[124 118 122 126 123 141 155] -> 155, 118

[133 157 123 118 136 132 127] -> 157, 118

[[100 134 135 123 120 155 128]
 [129 138 136 113 128 158 109]] -> 158, 100

[[133 129 126 114 126 119 118]
 [119 144 128 145 103 144 148]
 [129  99 134 138 125 115 111]] -> 148, 99

[[155 107 156 114]
 [152 111 105 128]] -> 156, 105

[[ 98 156 135 143 136 121 112]
 [154 106 111 123 129 131 134]
 [102 151 145 129 126 136 124]] -> 156, 98
---
[[138 139 112 147 139 122 111 135 117 129 114]
 [143 144 114 129 145 133 106 136 122 135 114]
 [125 138 127 138 131 128 127 119 124 122 124]
 [135 137 114 148 138 122 116 133 116 126 117]
 [135 147 111 144 138 124 107 133 128 129 113]
 [149 144 112 130 144 128 107 140 125 136 116]
 [126 138 116 145 137 121 126 131 116 121 121]
 [120 135 117 142 137 125 123 129 123 126 120]
 [123 138 121 133 136 129 123 126 129 128 122]] value 123

[[134 137 137 138 135 136 137 136 136 136 137 137 136 137 140]
 [148 142 133 132 153 136 137 134 142 145 142 139 138 133 130]
 [135 136 139 140 137 136 136 138 136 136 136 139 135 137 141]
 [138 138 134 135 138 137 138 135 137 140 140 137 137 136 132]
 [138 136 136 136 138 137 137 139 138 138 137 137 138 137 136]
 [144 141 133 133 146 135 137 136 136 143 139 138 138 134 131]
 [142 138 134 134 145 136 136 134 137 141 143 138 136 134 132]] value 142

[[129 129 127 127 127 129 131 129 128 127 128]
 [129 127 129 126 128 125 128 130 127 127 128]
 [127 129 128 129 129 129 128 128 128 128 127]
 [127 129 127 127 129 129 128 127 130 126 130]
 [128 128 126 129 128 127 129 128 127 129 127]
 [127 128 128 130 128 129 130 129 130 129 128]
 [128 130 132 134 131 128 133 136 129 132 132]
 [128 128 127 128 129 126 127 129 127 128 129]
 [128 129 129 128 128 128 127 127 127 127 127]
 [125 138 126 130 129 137 126 152 126 127 120]
 [127 128 128 127 127 128 129 127 129 129 128]] value 127

[[118 116 149 145 150 145]
 [139 112 121 125 126 138]
 [109 146 108 109 140 134]
 [139 113 122 125 127 137]
 [140 113 121 126 127 137]
 [114 114 136 146 111 107]
 [138 112 122 124 126 138]
 [154 143 140 111 112 122]] value 154

[[114 125 141 141 119 118 114 114 116 141 123 140]
 [138 140 103 104 138 112 114 114 138 106 140 109]
 [116 114 151 150 115 136 134 134 115 149 114 147]
 [138 141 103 104 139 118 120 120 139 105 140 107]
 [120 115 150 150 116 136 135 135 117 149 115 146]
 [127 132 135 135 128 112 109 109 126 135 130 135]
 [124 116 130 131 119 145 144 144 120 130 116 129]
 [123 120 130 130 123 147 147 147 124 129 122 127]
 [109 144 116 115 132 121 122 122 126 116 142 117]
 [138 137 122 122 136 112 111 112 136 123 137 125]] value 138

[[130 135 134 132 137 118 130 136 123 138 133 129 134]
 [132 141 133 135 141 116 130 135 123 141 133 127 132]
 [139 113 139 132 144 133 120 126 119 147 124 129 118]
 [132 127 136 129 121 115 140 146 116 137 144 135 140]
 [138 125 106 144 113 139 136 119 104 124 133 128 125]
 [135 150 116 141 123 120 144 130 119 132 140 124 131]
 [136 122 125 133 129 141 136 124 114 133 129 128 116]
 [124 131 119 131 129 137 139 129 101 118 129 133 127]
 [114 111 144 121 143 121 121 148  98 125 128 146 146]
 [143 118 130 133 134 142 135 121 117 142 128 125 109]
 [145 124 135 124 101 122 154 141 139 142 150 126 124]
 [137 118 145 124 119 114 138 147 126 145 144 134 136]] value 137

[[105 104 149 112 154 142  98 149 140]
 [106 105 148 113 154 141  98 148 139]
 [139 142 119 138 120 121 146 119 119]
 [113 114 133 118 120 135 112 132 143]
 [114 116 131 120 116 134 115 130 142]
 [114 117 130 120 116 134 116 130 142]
 [140 143 118 140 119 121 144 118 119]
 [108 106 148 114 153 140 100 147 139]
 [138 141 119 137 121 121 151 119 119]
 [111 109 146 116 152 139 103 146 137]] value 111

[[131 134 129 144 118 138 115 130 126 122 139 111 119 133 130 119]
 [131 137 118 109 120 112 127 121 132 134 129 135 123 112 130 129]
 [116 131 107 119 114 130 116 133 123 130 134 121 129 130 126 137]
 [121 129 122 138 142 137 121 125 125 113 117 127 143 118 125 135]
 [129 146 148 118 135 122 129 128 131 136 142 136 133 126 128 136]
 [121 130 135 128 125 120 146 131 142 113 137 132 116 134 124 120]
 [120 140 125 118 118 130 134 124 118 139 112 130 137 134 144 127]] value 120
